Below are the code and all the weights of a small trained network. Each question names an input and a target symbol and asks about switching units off, where a switched-off unit gives its printed mean instead of its output.

import numpy as np


def w(rows, s, z=0):
    codes = np.array(rows[::2]) - 128.0
    scale = np.full(codes.shape[1], s)
    scale[-1] = z or s
    return codes * scale


def norm(h):
    return h / np.sqrt((h * h).mean(-1, keepdims=True) + 1e-5)


def f(y):
    return y / 2 * (1 + np.tanh(0.7978845608 * (y + 0.044715 * y**3)))


def softmax(a):
    e = np.exp(a - a.max(-1, keepdims=True))
    return e / e.sum(-1, keepdims=True)


def log_softmax(a):
    a = a - a.max(-1, keepdims=True)
    return a - np.log(np.exp(a).sum(-1, keepdims=True))


def net(x, mask):
    ids = ['αβγδεζηλμξπστφω'.index(c) for c in x.split()]
    T = len(ids)
    res = E[ids] + P[:T]
    u = 0
    for l in range(3):
        r = norm(res)
        for j in range(3):
            rows = slice(2 * j, 2 * j + 2)
            q, k, v = (r @ M[l][rows].T for M in (Q, K, V))
            z = softmax(np.where(np.tri(T) > 0, q @ k.T / 2**0.5, -1e9)) @ v
            o = O[l][rows]
            res = res + np.where(mask[u + j], z, o[:, -1]) @ o[:, :-1]
        u += 3
        y = f(norm(res) @ A[l][:, :-1].T + A[l][:, -1])
        res = res + np.where(mask[u : u + 4], y, B[l][:, -1]) @ B[l][:, :-1]
        u += 4
    return log_softmax(norm(res)[-1] @ U[:, :-1].T + U[:, -1])


Q, K, V, O, A, B = {}, {}, {}, {}, {}, {}
E = w([
[133,124,88,159],'α',
[131,123,209,151],'β',
[93,159,53,108],'γ',
[209,203,120,114],'δ',
[112,114,98,109],'ε',
[64,248,90,97],'ζ',
[78,140,167,104],'η',
[109,179,165,32],'λ',
[183,155,199,105],'μ',
[200,165,117,172],'ξ',
[74,162,133,191],'π',
[127,220,38,157],'σ',
[227,148,181,138],'τ',
[232,3,5,207],'φ',
[145,178,90,58],'ω',
],0.0078)
P = w([
[132,48,93,92],'0',
[190,206,167,114],'1',
[163,237,145,126],'2',
[183,228,171,109],'3',
[147,253,126,142],'4',
[186,217,156,155],'5',
[186,229,155,145],'6',
[147,251,150,146],'7',
],0.0049)
Q[0] = w([
[76,94,133,119],'0.h0',
[159,206,147,152],'0.h0',
[119,2,87,157],'0.h1',
[143,95,108,135],'0.h1',
[162,129,116,144],'0.h2',
[166,214,133,131],'0.h2',
],0.055)
K[0] = w([
[90,176,192,94],'0.h0',
[119,8,100,105],'0.h0',
[172,154,103,241],'0.h1',
[155,163,129,158],'0.h1',
[139,91,60,153],'0.h2',
[106,4,80,145],'0.h2',
],0.037)
V[0] = w([
[107,182,171,33],'0.h0',
[255,97,157,120],'0.h0',
[116,123,142,125],'0.h1',
[105,111,149,118],'0.h1',
[49,133,79,176],'0.h2',
[166,224,50,137],'0.h2',
],0.027)
O[0] = w([
[128,254,174,96,210],'0.h0',
[228,91,246,170,254],'0.h0',
[105,132,131,142,113],'0.h1',
[84,125,135,148,114],'0.h1',
[54,104,18,94,18],'0.h2',
[232,86,86,11,234],'0.h2',
],0.015,0.0084)
A[0] = w([
[68,111,238,168,255],'0.n0',
[104,255,115,54,184],'0.n1',
[120,172,228,59,132],'0.n2',
[19,74,85,122,244],'0.n3',
],0.017,0.0015)
B[0] = w([
[213,164,40,155,203],'0.n0',
[251,169,132,153,231],'0.n1',
[229,159,103,145,255],'0.n2',
[253,172,83,186,219],'0.n3',
],0.019,0.0098)
Q[1] = w([
[171,123,17,149],'1.h0',
[245,206,102,153],'1.h0',
[178,162,136,184],'1.h1',
[2,132,209,70],'1.h1',
[60,150,96,146],'1.h2',
[212,87,85,100],'1.h2',
],0.044)
K[1] = w([
[130,66,157,140],'1.h0',
[124,3,89,107],'1.h0',
[174,80,166,90],'1.h1',
[170,241,95,118],'1.h1',
[161,150,177,119],'1.h2',
[151,61,65,147],'1.h2',
],0.054)
V[1] = w([
[154,82,169,204],'1.h0',
[215,52,131,92],'1.h0',
[104,225,159,134],'1.h1',
[85,254,104,90],'1.h1',
[174,145,88,189],'1.h2',
[91,203,187,116],'1.h2',
],0.044)
O[1] = w([
[29,61,129,169,170],'1.h0',
[75,59,146,8,255],'1.h0',
[190,134,211,190,126],'1.h1',
[252,214,190,178,99],'1.h1',
[67,199,184,130,251],'1.h2',
[229,91,180,189,82],'1.h2',
],0.025,0.026)
A[1] = w([
[111,65,146,199,1],'1.n0',
[85,38,135,79,33],'1.n1',
[149,3,98,203,7],'1.n2',
[44,206,98,124,103],'1.n3',
],0.028,0.00097)
B[1] = w([
[98,39,76,156,151],'1.n0',
[196,81,40,153,247],'1.n1',
[97,254,80,113,146],'1.n2',
[18,154,172,134,221],'1.n3',
],0.028,0.014)
Q[2] = w([
[99,151,23,97],'2.h0',
[109,114,58,106],'2.h0',
[66,161,206,125],'2.h1',
[83,7,30,254],'2.h1',
[175,195,108,138],'2.h2',
[154,165,199,72],'2.h2',
],0.041)
K[2] = w([
[174,143,171,140],'2.h0',
[181,132,137,128],'2.h0',
[63,60,125,187],'2.h1',
[116,198,254,84],'2.h1',
[114,116,143,75],'2.h2',
[63,89,113,121],'2.h2',
],0.055)
V[2] = w([
[126,122,115,125],'2.h0',
[101,86,3,115],'2.h0',
[125,152,146,122],'2.h1',
[113,191,197,75],'2.h1',
[51,56,64,41],'2.h2',
[162,161,159,168],'2.h2',
],0.025)
O[2] = w([
[148,144,124,141,119],'2.h0',
[243,237,106,193,31],'2.h0',
[105,125,143,106,155],'2.h1',
[60,87,178,55,254],'2.h1',
[250,223,196,193,148],'2.h2',
[75,86,98,96,120],'2.h2',
],0.015,0.0093)
A[2] = w([
[153,133,45,251,253],'2.n0',
[194,120,62,47,132],'2.n1',
[165,167,147,100,54],'2.n2',
[180,163,88,88,93],'2.n3',
],0.032,0.0025)
B[2] = w([
[189,112,3,150,160],'2.n0',
[122,81,175,185,252],'2.n1',
[99,118,110,141,171],'2.n2',
[186,104,140,112,182],'2.n3',
],0.044,0.017)
U = w([
[225,12,143,147,86],'α',
[195,132,57,42,111],'β',
[154,192,231,181,148],'γ',
[131,234,122,59,137],'δ',
[208,180,128,94,172],'ε',
[110,116,226,7,48],'ζ',
[160,170,125,202,220],'η',
[36,45,216,229,3],'λ',
[132,205,43,134,249],'μ',
[180,95,48,155,165],'ξ',
[18,214,163,165,132],'π',
[85,102,88,250,145],'σ',
[122,132,117,130,106],'τ',
[69,116,63,106,152],'φ',
[84,41,56,103,96],'ω',
],0.011,0.0048)

Each question gives the input, a string of symbols that net reads in full, and the target symbol t.
The units are the heads (2 rows each of Q, K, V and O) and the neurons (one row each of A and B). Each row of codes is followed by its name. A weight is (code - 128) times the scale printed after its matrix; where a second scale follows, it is the last column's (O, A, B and U).
mask holds one flag per unit, layer by layer, with each layer's heads first. A switched-off unit (its flag False) gives its mean, the last column of its rows in O or B, instead of its output. The means were averaged over made-up inputs and are rounded, as every weight is.
A unit's drop is (log p(t) with every unit on - log p(t) with that unit switched off) / (log p(t) with every unit on - log p(t) with every unit switched off).
The circuit of an input: a set's keep is (log p(t) with only the set's units on - log p(t) with every unit switched off) / (log p(t) with every unit on - log p(t) with every unit switched off). Starting from the 12 units with the biggest drops (on a tie, the unit counted first), units are removed one at a time, each time the one whose removal leaves the highest keep (on an exact tie, the one counted first), for as long as the keep stays at least 0.8.
circuit, biggest first: the units of the circuit, biggest drop first
most important unit: the unit with the biggest drop
top k neurons: the k neurons with the biggest drops, biggest first
which heads matter: for each layer, one digit per head in row order, 1 if its drop is at least 0.15 and else 0, layers parted by /
drop when u is switched off: that unit's drop, to one decimal
input λ ω δ, target γ: circuit, biggest first => (0.h0, 1.h1)
input η π ω ζ δ, target η: circuit, biggest first => (0.h2, 1.h0, 0.h0)
input τ γ ω ω ω δ σ, target ξ: which heads matter => 101 / 000 / 000
input μ ω δ, target λ: most important unit => 0.h2
input π ω ω γ η ω, target μ: which heads matter => 101 / 000 / 000
input λ ω ζ η τ ω ω, target γ: circuit, biggest first => (0.h0, 1.h1)
input δ λ α, target α: top 2 neurons => (1.n1, 2.n1)
input β δ σ β λ ζ γ δ, target σ: which heads matter => 001 / 100 / 000
input μ ω η ζ ε μ, target λ: which heads matter => 001 / 100 / 000
input τ π ζ, target ξ: top 2 neurons => (1.n1, 2.n0)
input ζ ξ ξ δ λ, target ε: which heads matter => 100 / 100 / 000
input β δ ε ω ξ λ, target σ: circuit, biggest first => (0.h2, 1.h0)
input δ μ λ ξ, target α: top 2 neurons => (1.n1, 2.n1)
input λ ω λ ω ω ζ ε, target γ: circuit, biggest first => (0.h0, 1.h1)
input δ ζ α μ, target α: top 2 neurons => (1.n1, 2.n1)
input γ μ μ ω δ, target δ: most important unit => 0.h0
input ε ε ω μ π, target π: which heads matter => 001 / 000 / 000
input μ ω ω ε ω η ω ω, target λ: drop when 0.h2 is switched off => 2.9
input η λ δ τ σ, target η: drop when 0.n2 is switched off => 0.0
input δ ω δ, target α: most important unit => 1.n1
input μ π ω ω, target λ: drop when 0.h2 is switched off => 2.8
